Each row was made from one path, in order. Every step used is in the known rows, and no mark comes twice. Write each row's path.
Known rows:
gebi, doba, gisil, bubolig: 214; 0; -47; 139; -118; 14; -322; 238; -214; -23; 66; -291; -39; 27; -22; -124; -8; 354; 22; -88; -141; 136; -73; 49; 387; -207; 83; -134; -175; 73; 235; 96; -12; 83; 101; 316; 177; 104; 191; 313; -294; 139; 230; 143; 6; -56; -253; -25; -58; 222; -399; 128; 58; -119; 150; -186; -18; -85; -151
gisil, bubolig, feto, doba, kulasu, maraz, riguk: 130; 24; -84; 185; -16; 41; -219; 224; -314; 120; -43; -171; 39; 57; -72; -10; -83; 245; -210; -213; -14; 47; 62; -196; 264; -195; 113; 17; -91; 38; 242; 29; -27; 149; 157; 311; 239; 152; -12; 166; -294; 177; 175; 300; 49; 31; -222; -87; 58; 184; -266; 68; -92; 15; 8; -48; -173; -187; 11
doba, riguk, feto, bubolig: 123; 79; -60; 84; -65; -13; -100; 326; -244; 104; 32; -300; -100; 150; -56; 34; -14; 217; -18; -40; 39; 170; 37; 80; 121; -223; 287; -48; -57; 52; 313; 26; -307; 273; 52; 454; 206; 80; 261; 214; -585; 118; 88; 185; -58; 53; -213; 52; -163; 300; -389; 33; 43; -32; 28; 4; -94; -181; -102
kulasu, maraz, feto, doba, gisil: 155; -14; -106; -23; 10; -66; -182; 43; -226; 20; -31; -242; 99; -75; -45; -55; 27; 136; -84; -52; -76; 166; 19; -82; 305; -329; 148; -40; -233; -23; 209; 106; -41; 159; 167; 397; 74; 70; 26; 234; -383; 209; 85; 41; -1; 2; -393; 30; 78; 275; -558; 31; -125; -105; 49; -17; -96; -110; -55
riguk, gebi, doba, gisil, maraz: 255; -53; -80; 45; -97; -141; -373; 167; -155; -86; 0; -160; 3; -49; 7; -67; 10; 314; -109; -108; -45; 91; -44; 6; 318; -138; 20; -105; -318; 21; 249; -10; 11; 214; 257; 458; 129; 51; 202; 244; -518; 206; 145; 35; 107; -131; -134; 61; 50; 280; -446; 129; -55; -113; 85; -229; -117; -26; -103
doba, bubolig, riguk, pora, kulasu, maraz, feto, gebi: 125; 68; 59; -111; -155; -195; -47; 170; -43; 55; 53; -157; 15; 83; 101; 11; -117; 47; 93; 35; 94; -13; 181; 27; 22; -123; 92; -124; -350; 28; 238; 9; -146; 202; 125; 468; 191; 65; 112; 244; -327; 61; 185; 141; 10; 14; -276; 7; -40; 253; -390; 151; 51; -1; 70; -90; -108; -118; 61
gisil, maraz, feto, gebi, doba, bubolig, riguk, pora, kulasu: 159; 69; 36; -113; -127; -206; -147; 119; -139; 5; 21; -179; 8; 82; 200; -8; -132; -15; -116; 12; 1; -18; 173; -70; 71; -113; -58; -189; -317; -6; 220; -66; -67; 320; 144; 384; 169; 139; 182; 243; -370; 115; 263; 84; 145; -95; -270; -46; -18; 258; -371; 148; -45; -13; 140; -5; -191; -102; -47
gebi, doba, bubolig, riguk, feto: 252; 56; 83; 60; -165; -89; -159; 186; -161; 3; -67; -283; 43; 136; 158; -85; -55; 125; 99; -32; -71; -19; -97; 124; 251; -116; 13; -197; -302; 4; 294; 5; -128; 110; 67; 327; 211; 35; 225; 346; -347; 87; 186; 169; 88; -42; -333; 30; -111; 294; -229; 85; -14; -85; 85; -122; -133; -92; -308
gisil, bubolig, riguk, feto, doba, kulasu, maraz: 141; 34; -128; 124; -82; -73; -150; 331; -308; 56; -14; -275; 9; 149; 29; -2; -108; 227; -40; -103; -18; 48; 42; -174; 154; -149; 161; -202; -205; 100; 243; -52; -12; 157; 201; 445; 259; 91; 53; 242; -378; 111; 210; 220; -38; 80; -229; 63; 26; 292; -244; 46; -34; -54; 13; -41; -209; -155; -44
gebi, doba, kulasu, maraz, feto, bubolig: 199; 78; -12; 100; -53; -31; -213; 101; -200; -19; -32; -220; 152; -97; 62; -142; -82; 145; -167; -49; -179; 168; -33; -27; 304; -121; 11; -306; -160; -45; 215; 112; 70; 191; 132; 491; 69; 65; 125; 204; -321; 248; 164; 82; 148; -13; -314; -4; 20; 334; -413; 66; -86; 20; 167; -2; -65; -191; -89
gebi, doba, gisil, bubolig, feto, maraz: 165; 12; -33; 146; -100; -15; -288; 196; -310; 28; 40; -208; -13; -8; -12; -87; -14; 301; -57; -108; -97; 65; 6; -11; 320; -174; -25; -87; -197; 43; 218; 2; -7; 191; 4; 241; 189; 119; 180; 327; -386; 177; 199; 195; -4; -92; -271; -106; -67; 235; -338; 172; -28; -58; 113; -95; -93; -179; -174
gisil, maraz, feto, bubolig, riguk, pora, neba, doba, kulasu: 149; 71; -29; -7; 53; -174; -41; 104; -302; 6; 133; -215; 51; -8; 145; -45; 9; 43; -205; -88; -3; 74; 196; -174; -72; -175; 51; -245; 16; 150; 210; -183; -104; 289; 150; 429; 115; 81; 103; 126; -395; 143; 159; 28; -30; -58; -271; 13; 33; 298; -454; 116; -87; -9; 231; 211; -267; -250; 91
pora, neba, kulasu, maraz, riguk, feto, doba, bubolig, gisil: 66; -16; -138; -1; -73; -42; 59; -42; -307; 104; -168; -213; 262; 31; 111; -172; 80; 241; 129; -159; 53; 182; 18; 9; -64; -126; -26; -3; -188; 46; 259; -163; -203; -2; 45; 202; 29; 15; 56; 195; -408; 186; 73; -54; -142; 98; -284; 25; -30; 264; -345; 5; -226; 7; 234; 154; -141; -80; 96
kulasu, maraz, feto, bubolig: 117; -5; -21; 16; 123; -51; -105; 211; -242; 102; 12; -194; 11; -100; 25; -28; -51; 116; -43; 9; 42; 191; 73; 68; 128; -245; 252; -79; -232; -127; 204; 125; -141; 166; 207; 528; 60; -6; 82; 253; -340; 236; 4; 123; 151; 35; -340; -75; 140; 270; -465; 45; -74; -27; 79; 103; -62; -246; -7
riguk, pora, kulasu, doba, gisil, bubolig: 130; 54; -38; 24; -205; -112; -148; 223; -100; 21; 253; -279; 39; 106; -88; -121; 110; 353; 33; 48; -153; 178; 122; -47; 91; -292; 213; -51; -61; 271; 266; 61; -35; 14; 160; 467; 185; 273; 147; 172; -205; 82; 201; 113; -122; -1; -198; 48; -85; 121; -375; 178; 134; -58; 208; -113; -94; -13; 80
riguk, gebi, doba, kulasu: 234; -25; 5; 109; -101; -85; -304; 131; -74; -106; -37; -228; 75; -46; 13; -89; 5; 370; -154; -110; -178; 93; -67; 48; 319; -153; 48; -149; -193; 47; 221; 62; 25; 192; 156; 496; 148; 25; 213; 158; -483; 163; 148; 60; 238; -118; -162; 88; -51; 285; -403; 133; -22; -68; 83; -262; -71; -66; -48
gebi, doba, riguk, feto, maraz: 167; 39; -25; -3; -126; -20; -175; 164; -197; 16; -66; -315; 92; 87; 89; -37; -25; 221; -204; 1; -131; 76; -15; 57; 365; -254; 68; -77; -145; -34; 311; 61; -128; 249; -16; 364; 157; 46; 331; 308; -606; 149; 163; 132; 60; -55; -327; 68; -153; 348; -390; 107; -52; -75; 111; -53; -115; -150; -225
riguk, bubolig, gisil, maraz, pora, neba: 94; 34; -28; 86; 129; -199; 49; 147; -353; 18; 95; -236; -161; -22; 63; -190; 104; 334; 22; -102; 33; 145; 66; 223; -157; -204; 258; -78; -211; 112; 174; -161; -139; 267; 286; 319; 126; -12; 127; 289; -436; 68; 204; -51; 12; -9; -156; -30; 94; 224; -416; 76; -8; -151; 110; 31; -67; -109; 66
maraz, pora, gebi, doba, gisil, bubolig, feto: 104; 107; 57; 152; -123; -169; -228; 100; -291; -40; 22; -131; -124; -44; -17; -80; -114; 151; -95; -216; -215; 53; -47; 107; 73; -302; -6; -2; -257; 123; 121; 16; -61; 129; 119; 280; 212; 49; 111; 246; -308; 101; 217; 23; -4; -38; -306; -137; -91; 131; -446; 181; 43; -47; 75; -191; -45; -130; -120
kulasu, maraz, feto, gebi: 103; -78; -11; -83; 82; -49; -168; 160; -152; 86; -56; -202; 29; -105; 39; -26; -28; 131; -140; -15; 51; 131; 64; 72; 190; -326; 246; -43; -315; -170; 224; 175; -91; 211; 191; 480; 16; -38; 106; 258; -409; 188; -11; 39; 278; -50; -339; -8; 157; 254; -548; 58; -113; -110; 0; 19; -40; -165; 86
neba, doba, kulasu, maraz: 243; -105; -118; 30; -101; 7; -191; 75; -89; -50; 29; -221; 270; -140; -23; -139; 54; 409; -201; -133; -177; 157; -59; -51; 374; -309; 273; -140; -21; 41; 336; 120; 126; 52; 122; 475; 0; 98; 66; 255; -315; 103; 100; 36; 89; -32; -171; 101; 69; 318; -510; 31; -60; -113; 123; -25; -62; -138; 23
bubolig, gisil, maraz, pora, gebi: 93; -24; 6; -10; 96; -193; -124; 118; -214; -14; -24; -104; -88; -29; 53; -104; -23; 240; -135; -132; -13; 117; 21; 116; 40; -371; 204; 3; -315; 137; 213; -64; -22; 244; 274; 304; 169; -47; 62; 273; -478; 90; 95; -106; 117; -18; -142; -40; 62; 213; -525; 150; -19; -94; 59; -45; -46; -117; 27
gebi, doba, riguk, feto, bubolig, gisil, maraz, pora: 180; 216; -31; 102; -106; -190; -119; 207; -338; 44; -26; -236; -145; 114; 96; -80; -84; 155; -126; -135; -130; 111; 19; -58; 116; -170; 3; -204; -191; 75; 264; -79; -107; 321; 172; 289; 179; 106; 218; 244; -584; 134; 219; 94; 10; 23; -221; 25; -47; 273; -387; -50; -43; -38; 146; 10; -127; -175; -218
feto, gebi, doba, kulasu, maraz, riguk, pora: 140; 53; -48; -36; -172; -22; -274; 153; -37; 37; -48; -185; 63; 13; 53; -74; -76; 206; -321; -58; -157; 47; 70; -52; 409; -172; -49; -158; -197; -37; 328; 185; -36; 173; 115; 431; 81; 50; 200; 174; -425; 122; 144; 136; 239; -86; -257; 47; 54; 265; -392; 105; -43; 20; 90; -232; -89; -111; 133
feto, maraz, pora, gebi, doba, gisil, bubolig: 39; 21; -55; 67; -73; -75; -265; 148; -242; 40; 61; -83; -47; -71; 63; 1; -140; 261; -194; -77; -172; 120; 73; 160; 302; -200; 9; 16; -251; 51; 138; -11; 26; 166; 21; 374; 165; 45; 160; 313; -371; 107; 233; 63; -78; 35; -315; -170; -40; 237; -486; 282; -50; -24; 118; -167; -62; -254; -18
pora, doba, kulasu, maraz, feto, bubolig, gisil: 185; 119; -77; 38; -34; -189; -94; 23; -242; -11; 17; -189; 181; -32; -54; -152; 1; 279; -41; -138; -186; 184; 27; -82; 33; -236; 121; -226; -165; 40; 135; -1; -12; 232; 79; 399; 109; 75; 29; 188; -487; 194; 213; -4; -30; 34; -198; -6; -129; 316; -443; 102; -33; 29; 101; 39; -58; -132; 32
pora, gebi, doba, gisil: 152; -28; -27; -3; -90; -63; -289; 81; -84; -105; -68; -177; 105; -48; -35; -176; -11; 241; -19; -81; -172; 127; -127; 175; 254; -309; 19; -76; -292; 110; 208; 79; -68; 90; 77; 370; 136; -44; 198; 310; -419; 142; 140; -100; -32; -100; -250; 10; -213; 320; -472; 278; 80; -32; 82; -231; -14; -19; -103
neba, kulasu, doba, riguk, pora, maraz, feto: 104; 17; -23; -89; -55; -159; -92; 73; -27; 75; -3; -250; 292; 3; -43; -68; 235; 169; -62; -13; -115; 112; 100; -128; 111; -423; 94; -17; 48; 186; 247; 99; -180; 14; 110; 471; 133; 57; 235; 206; -456; 156; 103; 7; -94; 31; -411; 99; -77; 247; -585; 160; -165; 8; 289; 95; -193; -97; -62
gebi, doba, gisil, bubolig, feto, maraz, riguk, pora, kulasu: 117; 102; 9; 35; -215; -48; -165; 99; -302; -14; 111; -236; 12; 85; 26; -51; -115; 195; -166; -58; -175; 6; 124; -113; 143; -163; -163; -11; -150; 98; 212; -12; -112; 146; -41; 236; 218; 186; 224; 252; -386; 140; 323; 270; -39; -38; -299; -148; -170; 168; -293; 223; 54; 20; 214; -129; -88; -95; -39
doba, bubolig, gisil, maraz, feto: 184; -32; 58; 58; 63; -110; -156; 153; -198; 97; -18; -174; 18; 64; 70; -115; 20; 151; 39; -59; 165; 102; 44; 85; 126; -141; 216; -88; -321; 29; 262; -55; 29; 263; 178; 272; 162; 80; 71; 268; -313; 181; 118; 76; 58; -16; -184; -32; 74; 195; -436; 91; -164; -157; 116; 60; -113; -78; -97
gisil, bubolig, riguk, feto, gebi, doba, kulasu, maraz: 155; 51; -63; 89; -147; -84; -225; 367; -256; 45; -48; -246; -17; 118; 98; -56; -177; 197; -63; -106; -18; 2; 10; -114; 137; -66; 33; -333; -322; 9; 244; -4; 28; 193; 189; 452; 185; 31; 154; 286; -408; 123; 217; 187; 101; 8; -212; 57; 27; 306; -246; 73; -19; -59; 31; -91; -146; -135; -14
gebi, doba, riguk, pora, kulasu, maraz, feto, bubolig, gisil: 156; 257; 8; -32; -118; -244; -7; 125; -159; -31; 1; -267; 31; 62; 39; -181; -86; 140; 15; -17; -179; 111; 135; -155; -18; -221; -59; -234; -219; 116; 186; 36; -138; 221; 144; 359; 167; 71; 201; 210; -508; 183; 252; 91; -60; -5; -264; 55; -172; 294; -431; 56; 130; 60; 264; -13; -59; -102; -91
gisil, maraz, feto, bubolig, riguk, pora: 124; 50; 16; -30; 124; -185; -96; 287; -281; 75; 105; -217; -157; 74; 103; 71; -53; -17; -127; 22; 83; 29; 213; -92; 25; -241; 141; -124; -169; 32; 225; -47; -238; 321; 240; 471; 227; 38; 149; 221; -447; 159; 100; 186; 137; -35; -314; -75; 111; 244; -402; 120; -25; -16; 110; 109; -233; -235; -43
gebi, doba, kulasu, maraz, riguk, pora: 208; 48; 8; -2; -170; -24; -224; 82; -75; -65; -6; -253; 176; 16; 72; -124; -66; 180; -323; -25; -211; 40; -18; -55; 446; -227; -3; -159; -134; 11; 347; 199; 11; 76; 168; 457; 134; 41; 184; 194; -333; 174; 191; 152; 186; -49; -309; 75; 54; 253; -379; 124; -12; -13; 199; -204; -84; -63; -9
kulasu, doba, bubolig, riguk: 262; -12; 98; 47; -43; -35; -229; 282; 11; 160; 16; -151; 121; 107; 28; -98; 145; 257; 128; -37; 73; 10; -58; 72; 416; -199; 189; -127; -166; 150; 329; 20; -16; 42; 194; 444; 210; 79; 79; 296; -235; 70; 73; 161; -28; 25; -288; 86; -34; 289; -330; 196; -27; -61; 2; -93; -154; -151; -141

Write each row's path:
115; 44; -33; 51; -140; 51; -268; 247; -327; 116; -27; -306; -110; 172; 36; -3; -139; 133; -160; -118; -68; 52; 9; -23; 163; -118; -44; -66; -258; -59; 255; 65; -181; 140; 15; 281; 104; 98; 262; 249; -452; 123; 202; 254; 110; 18; -325; -73; -67; 168; -317; 73; -102; -121; 49; -130; -80; -30; 21	maraz, riguk, feto, gebi, doba, gisil, bubolig
125; 3; -43; -143; -179; 14; -80; 36; -196; -27; -87; -239; 166; 6; 128; -71; -184; 161; -199; -8; -124; 110; -10; 33; 75; -206; 5; -53; -307; -137; 271; 94; -130; 97; 90; 425; 0; 67; 204; 283; -447; 135; 184; 63; 230; 22; -271; -33; -80; 300; -328; 63; -3; 10; 87; -44; 17; -32; 73	pora, kulasu, maraz, riguk, feto, gebi, doba
194; -30; -146; 34; -72; -74; -208; 162; -311; 86; 40; -166; -36; -17; -100; -70; 42; 255; -162; -264; -34; -2; 51; -130; 72; -164; 42; -45; -137; 12; 279; -66; -124; 230; 85; 277; 16; 169; 155; 319; -503; 75; 195; 185; -12; -71; -163; -80; 12; 244; -419; 60; -119; -135; -15; -6; -171; -45; 27	neba, doba, gisil, maraz, riguk, bubolig, feto, gebi
99; 78; -105; -105; -171; -185; -30; -24; -167; -81; 117; -291; 91; -6; -39; -60; 7; 149; -64; 54; -208; 180; 163; -117; 58; -349; 110; -14; -168; 118; 210; 78; -120; 134; 114; 427; 123; 195; 90; 157; -356; 133; 192; 27; -66; -16; -324; 39; -53; 205; -492; 69; 50; -23; 182; -64; -96; -26; 49	riguk, pora, kulasu, maraz, feto, doba, gisil
117; 113; 16; 70; -139; -100; -123; 112; -420; -18; 95; -269; -76; 53; 192; -43; -91; 155; -69; -87; -108; 45; 21; 53; 116; -131; -114; -168; -202; 110; 161; -160; -83; 175; 22; 270; 177; 27; 202; 295; -427; 87; 286; 66; -131; 25; -408; -32; -86; 265; -385; 156; -29; -94; 182; -59; -98; -215; -79	gebi, doba, gisil, bubolig, riguk, feto, maraz, pora, neba
109; 140; -62; 142; -1; -176; -188; 154; -249; 11; -23; -43; -67; -40; 51; -153; -103; 239; -123; -173; -141; 181; 35; 16; 68; -97; -33; -252; -232; 182; 176; -132; 61; 295; 185; 353; 160; 58; 71; 200; -440; 143; 192; -48; 2; 21; -90; -86; -41; 310; -396; 132; -28; 95; 131; -45; -86; -226; 0	feto, bubolig, gisil, maraz, pora, gebi, doba, kulasu
95; 125; -55; 95; 78; -202; -153; 205; -266; 59; -43; -45; -144; -45; 77; -136; -85; 233; -32; -141; -110; 175; 65; 73; 20; -168; -1; -150; -309; 108; 159; -105; -67; 239; 220; 316; 145; 8; 90; 276; -448; 134; 131; -28; 47; -1; -146; -138; 6; 278; -375; 106; -5; 78; 119; -16; -95; -251; -60	feto, bubolig, gisil, maraz, pora, gebi, doba
106; 9; -47; 39; -12; -145; -117; 131; -317; 37; 163; -110; -82; -83; 123; 66; -34; 353; -105; -189; -12; 38; 167; 10; 92; -149; 11; 3; -122; 143; 108; -237; -71; 174; 58; 365; 129; -2; 108; 245; -491; 21; 209; 84; -168; 46; -286; -57; 6; 265; -538; 199; -59; -97; 123; -75; -121; -336; 143	feto, maraz, pora, neba, doba, gisil, bubolig, riguk, gebi
190; -37; 11; 10; 90; -110; -37; -30; -254; 49; 3; -199; 188; -67; 159; -220; 128; 217; 17; -142; 77; 157; 55; 68; -53; -197; 158; -86; -146; 70; 212; -173; 1; 140; 103; 196; -7; 57; 49; 229; -261; 147; 98; -111; -69; -88; -226; 14; 22; 237; -493; 58; -193; -169; 249; 222; -151; -143; 16	pora, neba, doba, bubolig, gisil, maraz, feto
67; 148; -27; 26; -76; -239; -155; 135; -110; -16; -19; -152; 111; -45; 34; -147; -101; 24; -151; 15; -222; 134; 125; -2; 8; -181; -22; -217; -267; 59; 179; 110; -52; 144; 157; 552; 122; 19; 161; 141; -320; 234; 117; 13; 26; -70; -304; -2; -20; 254; -382; 188; -12; 93; 212; -78; -185; -122; 18	riguk, pora, gebi, doba, kulasu, maraz, feto, bubolig
103; 73; -20; 35; -70; -175; -64; 250; -396; 75; 117; -258; -119; 141; 125; 130; -130; 233; -103; -86; -131; -9; 121; 17; 41; -277; 157; -3; -187; -1; 135; -91; -198; 184; 38; 368; 271; 65; 164; 329; -487; 18; 283; 230; 24; 86; -353; -130; -57; 206; -298; 149; -4; -83; 36; -20; -161; -258; -79	gisil, bubolig, riguk, feto, maraz, pora, doba
124; 87; -11; -26; -65; -106; -190; 141; -118; 137; -64; -108; -23; 90; 178; -153; 8; 189; -74; -85; 74; 57; 154; 68; 153; -42; -109; -102; -304; 29; 297; -77; -117; 211; 123; 186; 100; 45; 176; 201; -378; 112; 142; 38; 61; -134; -177; -14; 32; 216; -312; 117; -110; 4; 173; -99; -170; -125; 111	feto, gebi, doba, bubolig, gisil, maraz, riguk, pora, neba
134; 14; 40; -63; -74; -210; -70; 88; -22; 110; -7; -171; 288; 26; 60; -68; 187; 91; 138; 0; -39; 23; 102; -65; 55; -242; -5; -106; -113; 181; 227; 1; -145; -58; 107; 449; 163; 51; 157; 269; -283; 114; 114; 68; -103; 59; -433; 20; -29; 238; -427; 191; -208; 33; 272; 77; -248; -119; -111	neba, kulasu, doba, bubolig, riguk, pora, maraz, feto
34; 95; 4; 81; -14; -174; -42; 204; -236; 74; 13; -129; -107; 14; -92; 4; -35; 207; -136; -140; -14; -7; 93; 183; 14; -259; 183; 92; -159; 80; 170; -53; -245; 365; 66; 426; 262; -7; 225; 295; -621; 69; 220; 137; -131; 22; -242; -72; -177; 290; -455; 250; 47; -14; -59; -106; -113; -181; -64	doba, riguk, bubolig, feto, maraz, pora, gebi
67; -6; -40; 27; -109; -45; 8; -78; -361; -2; 97; -274; 141; -85; 167; -17; 33; 234; -337; -71; -212; 180; 65; 122; 52; -252; 156; -28; 27; 44; 249; -109; -28; 193; -96; 367; -13; 121; 175; 165; -435; 55; 117; -43; 35; 9; -345; 10; -17; 246; -477; 43; -216; -131; 178; 117; -128; -249; 92	riguk, feto, maraz, pora, neba, doba, kulasu
20; 30; -181; 18; -87; -168; -32; 57; -305; 36; 86; -296; 91; -27; 2; -97; 115; 207; 60; -71; -82; 214; 200; -130; -47; -272; 47; -16; -66; 132; 165; -43; -191; 32; 110; 341; 97; 106; 82; 111; -294; 203; 129; -21; -193; -8; -368; 13; 68; 145; -496; 60; -99; -35; 330; 95; -202; -107; 147	riguk, pora, neba, kulasu, maraz, feto, doba, gisil, bubolig
153; -84; -26; 11; 11; -86; -129; 70; -165; 140; -87; -75; 271; 6; 98; -191; 186; 325; 55; -197; 192; 116; 20; -12; 12; -65; -32; -27; -161; 141; 257; -234; -50; 32; 224; 329; 48; 19; 79; 147; -396; 227; 52; -68; -83; 39; -152; 54; 34; 235; -411; 179; -251; -19; 242; 113; -183; -51; 173	pora, neba, kulasu, doba, bubolig, gisil, maraz, riguk, gebi
141; 23; -73; -11; -113; -49; -275; 30; -223; -12; 41; -133; -84; -107; 114; -74; 20; 246; -192; -137; -63; 169; 4; 131; 312; -204; -19; -109; -181; 29; 242; -51; -40; 275; 125; 289; 37; 67; 155; 218; -436; 82; 162; -146; 68; -119; -240; -4; 36; 278; -551; 91; -62; -61; 92; -121; -34; -198; 79	feto, gebi, doba, gisil, maraz, pora, neba
154; 126; 41; 28; 93; -189; -163; 87; -158; -50; -55; -115; 105; -78; 93; 0; -76; 60; -69; -49; -59; 47; 94; -31; -48; -65; -131; -257; -234; 104; 53; -64; -126; 221; 133; 522; 196; -96; 191; 237; -531; 151; 221; 68; 6; 4; -326; -39; -128; 410; -402; 202; -132; 120; 139; -78; -150; -264; -108	pora, maraz, feto, bubolig, riguk, gebi, doba, kulasu
142; 74; 43; 121; -62; 1; -160; 156; -251; 61; -65; -252; -47; 61; -42; -98; -44; 191; -205; -193; -126; -51; -12; 21; 121; -99; -67; -115; -145; -25; 222; 47; -193; 271; 30; 315; 145; 61; 241; 234; -498; 99; 255; 262; 218; -57; -266; -94; -125; 251; -261; 136; -38; -20; -39; -155; -85; -48; 12	maraz, riguk, bubolig, feto, gebi, doba, kulasu
152; -8; 93; -17; -114; 63; -111; 42; -122; 148; 25; -88; 281; 39; 38; -58; 30; 226; -117; -22; 17; 54; 45; 48; 220; -153; 56; 79; -101; 64; 287; -48; -24; 101; -16; 358; 132; 227; 98; 240; -268; 130; 154; 191; -11; 59; -263; -108; -174; 246; -283; 256; -96; 61; 68; 33; -96; -148; -4	pora, kulasu, doba, bubolig, feto, maraz, riguk
60; 22; -11; 114; -23; -10; -77; 135; -340; 112; 122; -201; 84; 26; 53; -33; 3; 259; -296; -157; -38; 19; 225; -114; 14; -194; 54; 48; 72; 112; 233; -97; -100; 143; -40; 257; 158; 132; 128; 134; -316; 117; 165; 244; -29; -63; -254; -105; -17; 137; -310; 186; -102; -19; 212; 76; -228; -259; 167	gisil, bubolig, feto, maraz, riguk, pora, neba, doba, kulasu
124; -38; -19; 1; 48; -148; -43; 16; -263; 49; 10; -165; 97; -70; 104; -205; 215; 341; -51; -176; -27; 183; -3; -10; 47; -357; 109; -72; -78; 208; 245; -163; 5; 117; 259; 255; 53; 38; 38; 203; -408; 129; 58; -191; 54; 15; -219; 39; 112; 208; -546; 67; -145; -83; 230; 172; -93; -145; 90	bubolig, gisil, maraz, pora, neba, kulasu, doba
125; 29; 5; -72; -94; -127; 28; -7; -376; -32; 103; -269; 10; 4; 168; 15; 13; 146; -110; -113; -91; 13; 39; 25; 9; -285; 11; -83; -98; 143; 215; -206; -184; 181; -45; 292; 86; -8; 169; 293; -574; -10; 158; 2; -125; 35; -416; 37; -114; 322; -504; 114; -60; -137; 104; 46; -115; -231; 6	bubolig, riguk, feto, maraz, pora, neba, doba, gisil
